Below are the code and all the weights of a small trained network. Each question names an input and a target symbol and asks about switching units off, where a switched-off unit gives its printed mean instead of its output.

import numpy as np


def w(rows, s, z=0):
    codes = np.array(rows[::2]) - 128.0
    scale = np.full(codes.shape[1], s)
    scale[-1] = z or s
    return codes * scale


def norm(h):
    return h / np.sqrt((h * h).mean(-1, keepdims=True) + 1e-5)


def f(y):
    return y / 2 * (1 + np.tanh(0.7978845608 * (y + 0.044715 * y**3)))


def softmax(a):
    e = np.exp(a - a.max(-1, keepdims=True))
    return e / e.sum(-1, keepdims=True)


def log_softmax(a):
    a = a - a.max(-1, keepdims=True)
    return a - np.log(np.exp(a).sum(-1, keepdims=True))


def net(x, mask):
    ids = ['ΓΔαβεζημξπτψ'.index(c) for c in x.split()]
    T = len(ids)
    res = E[ids] + P[:T]
    u = 0
    for l in range(2):
        q, k, v = (norm(res) @ M[l].T for M in (Q, K, V))
        z = softmax(np.where(np.tri(T) > 0, q @ k.T / 3**0.5, -1e9)) @ v
        res = res + np.where(mask[u], z, O[l][:, -1]) @ O[l][:, :-1]
        u += 1
        y = f(norm(res) @ A[l][:, :-1].T + A[l][:, -1])
        res = res + np.where(mask[u : u + 4], y, B[l][:, -1]) @ B[l][:, :-1]
        u += 4
    return log_softmax(norm(res)[-1] @ U[:, :-1].T + U[:, -1])


Q, K, V, O, A, B = {}, {}, {}, {}, {}, {}
E = w([
[200,46,175],'Γ',
[175,55,115],'Δ',
[152,67,187],'α',
[158,85,195],'β',
[150,95,179],'ε',
[98,71,115],'ζ',
[173,86,183],'η',
[190,84,193],'μ',
[206,15,146],'ξ',
[184,75,161],'π',
[144,2,30],'τ',
[43,32,50],'ψ',
],0.0096)
P = w([
[100,174,87],'0',
[159,142,187],'1',
[250,96,100],'2',
[77,101,182],'3',
[199,95,54],'4',
[246,116,132],'5',
[55,99,189],'6',
[206,84,66],'7',
[219,130,144],'8',
[61,84,206],'9',
[236,66,19],'10',
[156,161,127],'11',
[51,91,207],'12',
[133,64,16],'13',
],0.014)
Q[0] = w([
[158,73,131],'L0H0',
[168,181,211],'L0H0',
[212,245,68],'L0H0',
],0.012)
K[0] = w([
[143,126,75],'L0H0',
[71,117,100],'L0H0',
[151,9,190],'L0H0',
],0.011)
V[0] = w([
[104,165,250],'L0H0',
[131,25,149],'L0H0',
[35,87,102],'L0H0',
],0.024)
O[0] = w([
[158,198,180,3],'L0H0',
[193,205,53,182],'L0H0',
[5,216,62,2],'L0H0',
],0.013,0.0064)
A[0] = w([
[178,38,120,182],'L0N0',
[129,150,139,76],'L0N1',
[114,139,2,254],'L0N2',
[228,225,146,143],'L0N3',
],0.017,0.008)
B[0] = w([
[161,243,40,254],'L0N0',
[61,70,90,118],'L0N1',
[247,182,88,215],'L0N2',
[204,33,105,194],'L0N3',
],0.012,0.015)
Q[1] = w([
[174,118,89],'L1H0',
[7,146,198],'L1H0',
[149,66,34],'L1H0',
],0.014)
K[1] = w([
[93,108,140],'L1H0',
[178,149,81],'L1H0',
[5,117,116],'L1H0',
],0.016)
V[1] = w([
[111,2,85],'L1H0',
[227,28,245],'L1H0',
[153,90,196],'L1H0',
],0.0064)
O[1] = w([
[232,72,138,252],'L1H0',
[254,194,41,234],'L1H0',
[169,105,41,147],'L1H0',
],0.0093,0.0016)
A[1] = w([
[161,255,248,254],'L1N0',
[210,138,170,116],'L1N1',
[89,119,122,19],'L1N2',
[133,187,57,97],'L1N3',
],0.0091,0.0068)
B[1] = w([
[192,246,38,253],'L1N0',
[147,124,110,214],'L1N1',
[86,96,134,100],'L1N2',
[143,160,146,172],'L1N3',
],0.014,0.0049)
U = w([
[77,121,122,186],'Γ',
[173,67,209,109],'Δ',
[86,201,117,92],'α',
[143,171,209,159],'β',
[83,117,108,177],'ε',
[130,149,111,79],'ζ',
[99,86,173,251],'η',
[156,2,127,142],'μ',
[115,50,85,118],'ξ',
[201,79,188,100],'π',
[110,98,64,92],'τ',
[136,167,125,117],'ψ',
],0.023,0.011)

Each question gives the input, a string of symbols that net reads in full, and the target symbol t.
The units are the heads (3 rows each of Q, K, V and O) and the neurons (one row each of A and B). Each row of codes is followed by its name. A weight is (code - 128) times the scale printed after its matrix; where a second scale follows, it is the last column's (O, A, B and U).
mask holds one flag per unit, layer by layer, with each layer's heads first. A switched-off unit (its flag False) gives its mean, the last column of its rows in O or B, instead of its output. The means were averaged over made-up inputs and are rounded, as every weight is.
A unit's drop is (log p(t) with every unit on - log p(t) with that unit switched off) / (log p(t) with every unit on - log p(t) with every unit switched off).
The circuit of an input: a set's keep is (log p(t) with only the set's units on - log p(t) with every unit switched off) / (log p(t) with every unit on - log p(t) with every unit switched off). Starting from all 10 units, units are removed one at a time, each time the one whose removal leaves the highest keep (on an exact tie, the one counted first), for as long as the keep stays at least 0.8.
circuit, biggest first: the units of the circuit, biggest drop first
k most important neurons: the k neurons with the biggest drops, biggest first
top k neurons in layer l: the k neurons of layer l with the biggest drops, biggest first
drop of u: that unit's drop, to one decimal
input Δ Δ Γ π α β π π μ ε Γ ψ Γ, target ξ: circuit, biggest first	[L0H0]
input Δ μ π ξ η η ψ, target ξ: 3 most important neurons	[L1N0, L0N0, L0N3]
input β ξ ε α β μ β ζ τ β π ψ Γ, target β: top 3 neurons in layer 0	[L0N0, L0N3, L0N2]
input β Δ α μ Δ ψ β, target β: circuit, biggest first	[L0H0, L1N0, L0N0]
input τ μ β ψ Γ Γ β ξ ξ π, target τ: 4 most important neurons	[L0N2, L0N0, L1N0, L0N3]
input β ε ζ β, target β: top 3 neurons in layer 0	[L0N0, L0N3, L0N2]
input η α Γ β Γ ζ η, target Δ: top 2 neurons in layer 0	[L0N2, L0N3]
input τ ε ζ ζ Γ μ α μ π ε, target τ: top 2 neurons in layer 0	[L0N2, L0N0]
input α τ Δ β η Δ β μ Γ π π μ π, target α: 2 most important neurons	[L1N0, L0N3]
input β π ξ μ η π ε, target β: top 3 neurons in layer 0	[L0N0, L0N3, L0N2]
input ε ξ β τ α Δ β η ζ ε η π Γ, target η: top 2 neurons in layer 0	[L0N2, L0N0]
input ε α μ Γ μ τ Δ π π ζ π η ε, target η: circuit, biggest first	[L0H0, L0N2]
input ζ π π μ β β Γ, target Γ: 2 most important neurons	[L0N3, L0N0]
input ε ε Δ μ Δ π β, target η: 2 most important neurons	[L0N0, L0N2]
input π τ ξ ξ β π π Γ ε μ ξ ξ ξ, target μ: top neuron in layer 0	[L0N2]
input β β μ μ α ε ε μ Δ α, target β: 3 most important neurons	[L1N0, L0N0, L0N3]
input ε Δ η β π Γ π μ ξ α ζ β π, target η: drop of L1N1	0.0
input β ε ζ ξ, target β: drop of L0H0	0.8
input α π η Γ π α β α ζ Γ ε π Γ, target α: drop of L1N0	0.1
input α ξ ε π ζ μ ξ τ τ π α α β, target α: 2 most important neurons	[L1N0, L0N3]
